Below is a small trained network, with its code and all its weights. Each question gives an input and a target symbol and asks what happens when units are switched off, that is, made to give their printed mean instead of their output.

import numpy as np


def w(rows, s, z=0):
    codes = np.array(rows[::2]) - 128.0
    scale = np.full(codes.shape[1], s)
    scale[-1] = z or s
    return codes * scale


def f(y):
    return y / 2 * (1 + np.tanh(0.7978845608 * (y + 0.044715 * y**3)))


def softmax(a):
    e = np.exp(a - a.max(-1, keepdims=True))
    return e / e.sum(-1, keepdims=True)


def log_softmax(a):
    a = a - a.max(-1, keepdims=True)
    return a - np.log(np.exp(a).sum(-1, keepdims=True))


def net(x, mask):
    ids = ['ΛΠΩδζτ'.index(c) for c in x.split()]
    T = len(ids)
    res = E[ids] + P[:T]
    u = 0
    for l in range(2):
        q, k, v = (res @ M[l].T for M in (Q, K, V))
        z = softmax(np.where(np.tri(T) > 0, q @ k.T / 2**0.5, -1e9)) @ v
        res = res + np.where(mask[u], z, O[l][:, -1]) @ O[l][:, :-1]
        u += 1
        y = f(res @ A[l][:, :-1].T + A[l][:, -1])
        res = res + np.where(mask[u : u + 4], y, B[l][:, -1]) @ B[l][:, :-1]
        u += 4
    return log_softmax(res[-1] @ U[:, :-1].T + U[:, -1])


Q, K, V, O, A, B = {}, {}, {}, {}, {}, {}
E = w([
[50,151,189,186],'Λ',
[166,221,129,177],'Π',
[204,209,195,111],'Ω',
[86,25,85,223],'δ',
[81,152,7,219],'ζ',
[167,72,165,226],'τ',
],0.011)
P = w([
[191,1,64,61],'0',
[164,44,76,80],'1',
[139,83,92,97],'2',
[120,113,96,97],'3',
[103,141,105,109],'4',
[89,162,108,117],'5',
[74,187,116,131],'6',
[64,202,119,139],'7',
[47,220,127,149],'8',
],0.0075)
Q[0] = w([
[75,213,6,32],'0.h1',
[233,219,197,168],'0.h1',
],0.02)
K[0] = w([
[106,201,3,27],'0.h1',
[211,192,161,102],'0.h1',
],0.021)
V[0] = w([
[207,2,92,95],'0.h1',
[175,176,90,251],'0.h1',
],0.0095)
O[0] = w([
[82,193,94,152,192],'0.h1',
[103,111,2,69,253],'0.h1',
],0.0074,0.004)
A[0] = w([
[64,121,174,103,2],'0.n1',
[145,12,141,114,80],'0.n2',
[204,4,118,64,207],'0.n3',
[128,148,121,46,105],'0.n4',
],0.02,0.004)
B[0] = w([
[118,114,168,103,253],'0.n1',
[97,86,134,159,141],'0.n2',
[161,144,103,4,166],'0.n3',
[136,125,146,185,110],'0.n4',
],0.036,0.0019)
Q[1] = w([
[114,7,40,148],'1.h1',
[224,68,148,182],'1.h1',
],0.021)
K[1] = w([
[6,106,71,165],'1.h1',
[101,159,169,150],'1.h1',
],0.025)
V[1] = w([
[253,77,134,177],'1.h1',
[188,181,62,201],'1.h1',
],0.0064)
O[1] = w([
[176,116,27,26,85],'1.h1',
[254,166,38,174,249],'1.h1',
],0.0039,0.0017)
A[1] = w([
[160,185,244,80,89],'1.n1',
[155,5,101,114,89],'1.n2',
[65,172,130,114,48],'1.n3',
[209,148,223,98,2],'1.n4',
],0.017,0.0067)
B[1] = w([
[99,203,60,171,254],'1.n1',
[230,28,90,121,182],'1.n2',
[208,11,137,134,182],'1.n3',
[71,3,141,71,156],'1.n4',
],0.02,0.0065)
U = w([
[133,76,55,206,9],'Λ',
[181,254,146,15,125],'Π',
[172,105,103,9,183],'Ω',
[63,106,213,179,206],'δ',
[54,118,101,43,61],'ζ',
[103,191,37,196,88],'τ',
],0.0052,0.014)

Each question gives the input, a string of symbols that net reads in full, and the target symbol t.
The units are the heads (2 rows each of Q, K, V and O) and the neurons (one row each of A and B). Each row of codes is followed by its name. A weight is (code - 128) times the scale printed after its matrix; where a second scale follows, it is the last column's (O, A, B and U).
mask holds one flag per unit, layer by layer, with each layer's heads first. A switched-off unit (its flag False) gives its mean, the last column of its rows in O or B, instead of its output. The means were averaged over made-up inputs and are rounded, as every weight is.
A unit's drop is (log p(t) with every unit on - log p(t) with that unit switched off) / (log p(t) with every unit on - log p(t) with every unit switched off).
The circuit of an input: a set's keep is (log p(t) with only the set's units on - log p(t) with every unit switched off) / (log p(t) with every unit on - log p(t) with every unit switched off). Starting from all 10 units, units are removed one at a time, each time the one whose removal leaves the highest keep (on an exact tie, the one counted first), for as long as the keep stays at least 0.8.
units of the circuit, in order: the units of the circuit, biggest drop first
top k neurons: the k neurons with the biggest drops, biggest first
top k neurons in layer l: the k neurons of layer l with the biggest drops, biggest first
drop of u: that unit's drop, to one decimal
input ζ τ Λ Λ τ ζ Λ Ω, target ζ: units of the circuit, in order	[1.n4 0.h1 0.n3 1.n1]
input Λ Ω Λ Ω, target δ: top 2 neurons	[1.n4 0.n4]
input Λ Ω Λ ζ Λ Π Λ Λ, target τ: units of the circuit, in order	[1.n1 0.n1]
input Π Λ Λ δ Λ τ Λ τ Π, target δ: top 2 neurons	[0.n3 0.n4]
input τ Π Λ δ Ω Λ Λ Λ Ω, target δ: top 3 neurons	[0.n4 1.n4 0.n3]
input Λ Λ ζ Π, target Π: top 2 neurons in layer 0	[0.n3 0.n1]
input τ Ω Π Ω Π τ ζ Λ Ω, target τ: top 3 neurons	[1.n1 1.n3 0.n3]
input Λ Λ ζ Λ δ Λ ζ Λ τ, target Ω: top 2 neurons	[0.n3 1.n2]
input Ω Ω Λ Λ Λ Ω Ω τ, target Ω: top 3 neurons	[1.n2 0.n3 1.n1]
input Λ δ Λ Λ Π Λ, target τ: top 2 neurons in layer 0	[0.n1 0.n2]
input τ ζ τ, target τ: top 2 neurons	[0.n1 1.n3]
input τ Λ Ω, target ζ: top 3 neurons in layer 1	[1.n4 1.n1 1.n2]
input Π τ τ Λ δ, target Λ: top neuron in layer 0	[0.n2]
input Λ δ ζ Π, target Π: drop of 0.n3	0.3
input δ ζ Π Λ τ ζ Λ Π, target δ: drop of 0.n4	0.7
input τ Λ δ, target Λ: drop of 1.n2	1.0
